Below is a small trained network, with its code and all its weights. Each question gives an input and a class and asks what happens when units are switched off, that is, made to give their printed mean instead of their output.

import numpy as np


def w(rows, s, z=0):
    codes = np.array(rows[::2]) - 128.0
    scale = np.full(codes.shape[1], s)
    scale[-1] = z or s
    return codes * scale


def norm(h):
    return h / np.sqrt((h * h).mean(-1, keepdims=True) + 1e-5)


def f(y):
    return np.maximum(y, 0)


def log_softmax(a):
    a = a - a.max(-1, keepdims=True)
    return a - np.log(np.exp(a).sum(-1, keepdims=True))


def net(x, mask):
    res = np.array(x, float).reshape(1, 8) / 4 @ E
    u = 0
    for l in range(4):
        y = f(norm(res) @ A[l][:, :-1].T + A[l][:, -1])
        res = res + np.where(mask[u : u + 3], y, B[l][:, -1]) @ B[l][:, :-1]
        u += 3
    return log_softmax(norm(res)[-1] @ U[:, :-1].T + U[:, -1])


A, B = {}, {}
E = w([
[102,251,47,173,50,106,139],'x0',
[112,249,135,153,186,218,114],'x1',
[137,143,214,220,85,199,170],'x2',
[98,162,49,81,190,155,111],'x3',
[199,123,72,149,69,179,116],'x4',
[153,123,131,134,78,139,63],'x5',
[255,106,141,84,194,46,116],'x6',
[222,76,123,127,194,239,193],'x7',
],0.0071)
A[0] = w([
[174,143,125,120,168,133,189,115],'0.n0',
[87,46,225,188,127,67,85,62],'0.n1',
[167,6,31,199,75,255,27,2],'0.n2',
],0.0064,0.0056)
B[0] = w([
[34,64,174,177,174,147,24,226],'0.n0',
[84,61,214,57,57,141,115,250],'0.n1',
[192,200,78,2,91,203,219,254],'0.n2',
],0.0078,0.0022)
A[1] = w([
[150,42,131,71,255,143,204,2],'1.n0',
[114,159,106,141,165,149,118,140],'1.n1',
[205,73,141,197,68,80,159,1],'1.n2',
],0.008,0.0055)
B[1] = w([
[104,6,33,190,243,154,150,254],'1.n0',
[200,101,208,216,124,23,160,201],'1.n1',
[238,46,125,223,47,107,2,172],'1.n2',
],0.0072,0.0039)
A[2] = w([
[192,109,100,131,55,200,78,80],'2.n0',
[168,74,114,187,48,112,132,44],'2.n1',
[16,195,72,147,2,151,165,2],'2.n2',
],0.0074,0.0061)
B[2] = w([
[106,158,139,63,59,170,159,223],'2.n0',
[156,145,97,154,25,127,125,194],'2.n1',
[48,40,1,249,146,161,146,254],'2.n2',
],0.01,0.0031)
A[3] = w([
[110,199,166,175,166,206,108,26],'3.n0',
[112,151,138,137,117,201,107,140],'3.n1',
[127,157,56,72,154,2,89,4],'3.n2',
],0.0099,0.0026)
B[3] = w([
[175,167,172,154,149,69,173,227],'3.n0',
[138,147,106,72,165,2,215,225],'3.n1',
[93,218,111,103,141,239,5,255],'3.n2',
],0.0088,0.0034)
U = w([
[174,164,93,40,98,204,191,251],'0',
[44,158,37,231,86,107,167,107],'1',
[55,62,249,59,87,85,101,97],'2',
[173,117,144,128,7,109,110,193],'3',
[149,219,197,197,184,95,180,32],'4',
[138,19,107,125,240,161,128,149],'5',
[81,218,84,76,165,124,9,120],'6',
],0.017,0.0018)

Each question gives the input, the list of numbers given to net, and the class t.
The units are the neurons (one row each of A and B). Each row of codes is followed by its name. A weight is (code - 128) times the scale printed after its matrix; where a second scale follows, it is the last column's (A, B and U).
mask holds one flag per neuron, layer by layer. A switched-off neuron (its flag False) gives its mean, the last column of its row in B, instead of its output. The means were averaged over made-up inputs and are rounded, as every weight is.
A unit's drop is (log p(t) with every unit on - log p(t) with that unit switched off) / (log p(t) with every unit on - log p(t) with every unit switched off).
The circuit of an input: a set's keep is (log p(t) with only the set's units on - log p(t) with every unit switched off) / (log p(t) with every unit on - log p(t) with every unit switched off). Starting from all 12 units, units are removed one at a time, each time the one whose removal leaves the highest keep (on an exact tie, the one counted first), for as long as the keep stays at least 0.8.
circuit, biggest first: the units of the circuit, biggest drop first
top k neurons: the k neurons with the biggest drops, biggest first
k most important neurons of layer l: the k neurons of layer l with the biggest drops, biggest first
drop when u is switched off: that unit's drop, to one decimal
input [-2,6,-5,-8,3,8,-3,0], class 0: top neuron	[0.n2]
input [-4,8,0,6,6,6,-3,1], class 0: top 2 neurons	[0.n2, 2.n0]
input [2,8,-6,1,6,-7,7,4], class 5: circuit, biggest first	[1.n0, 0.n0]
input [5,3,-7,-8,-6,0,-2,6], class 4: top 2 neurons	[2.n2, 1.n0]
input [5,-7,6,-7,-4,-6,-2,1], class 3: top 2 neurons	[1.n2, 2.n1]
input [-3,-8,5,-5,2,-1,4,7], class 3: top 3 neurons	[1.n2, 2.n1, 2.n2]
input [-8,6,7,-5,1,8,2,1], class 2: circuit, biggest first	[0.n1, 2.n2]
input [5,5,2,-1,-1,-4,-1,1], class 4: top 2 neurons	[1.n1, 3.n0]
input [8,1,-7,-4,0,-3,1,-1], class 6: top 2 neurons	[3.n2, 0.n1]
input [-7,8,4,-3,-1,1,-6,-5], class 4: 2 most important neurons of layer 3	[3.n0, 3.n1]
input [7,-5,-8,-7,-3,0,4,1], class 6: drop when 3.n0 is switched off	0.0
input [3,7,2,5,1,-1,8,4], class 4: drop when 2.n2 is switched off	0.1
input [-1,4,4,7,4,6,-3,1], class 0: drop when 0.n2 is switched off	0.9
input [3,-7,2,7,-1,-4,8,-3], class 6: circuit, biggest first	[3.n2]
input [-7,-1,-4,6,7,3,-4,7], class 0: drop when 2.n2 is switched off	0.1
